Below is a small trained network, with its code and all its weights. Each question gives an input and a class and asks what happens when units are switched off, that is, made to give their printed mean instead of their output.

import numpy as np


def w(rows, s, z=0):
    codes = np.array(rows[::2]) - 128.0
    scale = np.full(codes.shape[1], s)
    scale[-1] = z or s
    return codes * scale


def f(y):
    return y / 2 * (1 + np.tanh(0.7978845608 * (y + 0.044715 * y**3)))


def log_softmax(a):
    a = a - a.max(-1, keepdims=True)
    return a - np.log(np.exp(a).sum(-1, keepdims=True))


def net(x, mask):
    res = np.array(x, float).reshape(1, 5) / 4 @ E
    y = f(res @ A[0][:, :-1].T + A[0][:, -1])
    res = res + np.where(mask, y, B[0][:, -1]) @ B[0][:, :-1]
    return log_softmax(res[-1] @ U[:, :-1].T + U[:, -1])


A, B = {}, {}
E = w([
[103,183,124,212,73,98,113,83,254,90,181,110],'x0',
[136,180,227,95,94,78,29,212,138,153,12,214],'x1',
[100,37,196,169,149,147,77,252,128,86,234,203],'x2',
[114,107,159,252,180,147,67,36,79,115,101,63],'x3',
[105,147,168,136,97,135,186,177,60,134,136,95],'x4',
],0.0074)
A[0] = w([
[94,174,117,115,71,91,143,154,233,96,185,149,251],'n0',
[203,93,248,228,153,174,19,36,81,83,140,52,168],'n1',
[155,86,96,87,132,174,140,77,109,98,240,62,62],'n2',
[100,149,157,143,143,44,57,161,118,175,106,140,70],'n3',
[184,31,102,95,231,132,171,171,95,206,73,164,138],'n4',
[152,29,255,140,166,160,111,163,158,99,211,167,58],'n5',
],0.0069,0.0024)
B[0] = w([
[75,115,42,132,35,147,218,76,139,98,84,85,220],'n0',
[134,80,110,105,118,199,121,32,57,64,120,175,255],'n1',
[184,163,88,181,30,134,1,234,132,143,67,201,207],'n2',
[158,122,145,196,66,96,146,204,180,87,88,209,173],'n3',
[64,57,99,187,105,173,167,115,144,102,53,56,213],'n4',
[219,179,56,134,137,115,169,21,118,180,37,56,231],'n5',
],0.0097,0.0088)
U = w([
[141,118,131,88,100,94,135,110,112,85,98,111,253],'0',
[146,192,131,170,89,157,61,194,141,147,80,217,114],'1',
[217,195,149,81,143,114,161,38,123,221,72,61,106],'2',
[99,82,143,64,97,200,216,93,123,110,139,205,134],'3',
[2,67,168,167,108,185,177,105,167,116,108,72,56],'4',
[104,106,166,151,207,90,110,124,163,159,197,137,140],'5',
[111,167,199,86,240,120,76,149,189,190,177,132,63],'6',
[98,147,165,66,192,106,77,141,180,194,231,175,68],'7',
],0.0076,0.0057)

Each question gives the input, the list of numbers given to net, and the class t.
The units are the neurons (one row each of A and B). Each row of codes is followed by its name. A weight is (code - 128) times the scale printed after its matrix; where a second scale follows, it is the last column's (A, B and U).
mask holds one flag per neuron, in row order. A switched-off neuron (its flag False) gives its mean, the last column of its row in B, instead of its output. The means were averaged over made-up inputs and are rounded, as every weight is.
A unit's drop is (log p(t) with every unit on - log p(t) with that unit switched off) / (log p(t) with every unit on - log p(t) with every unit switched off).
The circuit of an input: a set's keep is (log p(t) with only the set's units on - log p(t) with every unit switched off) / (log p(t) with every unit on - log p(t) with every unit switched off). Starting from all 6 units, units are removed one at a time, each time the one whose removal leaves the highest keep (on an exact tie, the one counted first), for as long as the keep stays at least 0.8.
circuit, biggest first: the units of the circuit, biggest drop first
top k neurons: the k neurons with the biggest drops, biggest first
drop of u: that unit's drop, to one decimal
input [7,3,-2,-7,0], class 3: top 4 neurons -> (n4; n0; n5; n2)
input [6,0,-5,-2,4], class 4: top 3 neurons -> (n5; n0; n2)
input [-8,8,-7,-2,-4], class 1: top 4 neurons -> (n3; n5; n0; n1)
input [3,8,-6,0,5], class 1: top 2 neurons -> (n3; n5)
input [7,4,-2,0,-5], class 4: top 3 neurons -> (n0; n2; n5)
input [-5,-1,-2,3,4], class 4: circuit, biggest first -> (n5; n4)
input [1,-7,5,7,-2], class 1: top 2 neurons -> (n2; n0)
input [8,-5,-3,-7,-6], class 4: circuit, biggest first -> (n0)
input [4,4,-3,5,-1], class 3: circuit, biggest first -> (n1; n5)
input [1,4,-1,-7,-6], class 3: circuit, biggest first -> (n2; n5)
input [7,4,-5,-3,3], class 4: circuit, biggest first -> (n5; n0)
input [-1,-5,-4,0,-4], class 1: circuit, biggest first -> (n2; n5)
input [-7,-5,-2,7,5], class 3: top 2 neurons -> (n1; n5)
input [8,-2,0,-7,4], class 4: circuit, biggest first -> (n0)
input [7,4,-4,2,-4], class 4: top 2 neurons -> (n5; n2)
input [2,5,5,7,2], class 3: top 2 neurons -> (n1; n2)
input [7,4,-8,8,-8], class 0: circuit, biggest first -> (n5; n1)
input [-1,1,0,7,1], class 3: top 2 neurons -> (n1; n5)
input [7,-3,-7,8,5], class 3: top 3 neurons -> (n1; n5; n4)
input [3,-6,3,-5,4], class 1: top 3 neurons -> (n2; n1; n4)
input [3,7,8,-5,-7], class 2: drop of n0 -> 0.1
input [7,-5,7,7,-8], class 0: drop of n1 -> 0.6
input [-2,1,8,4,-3], class 2: drop of n5 -> 1.1
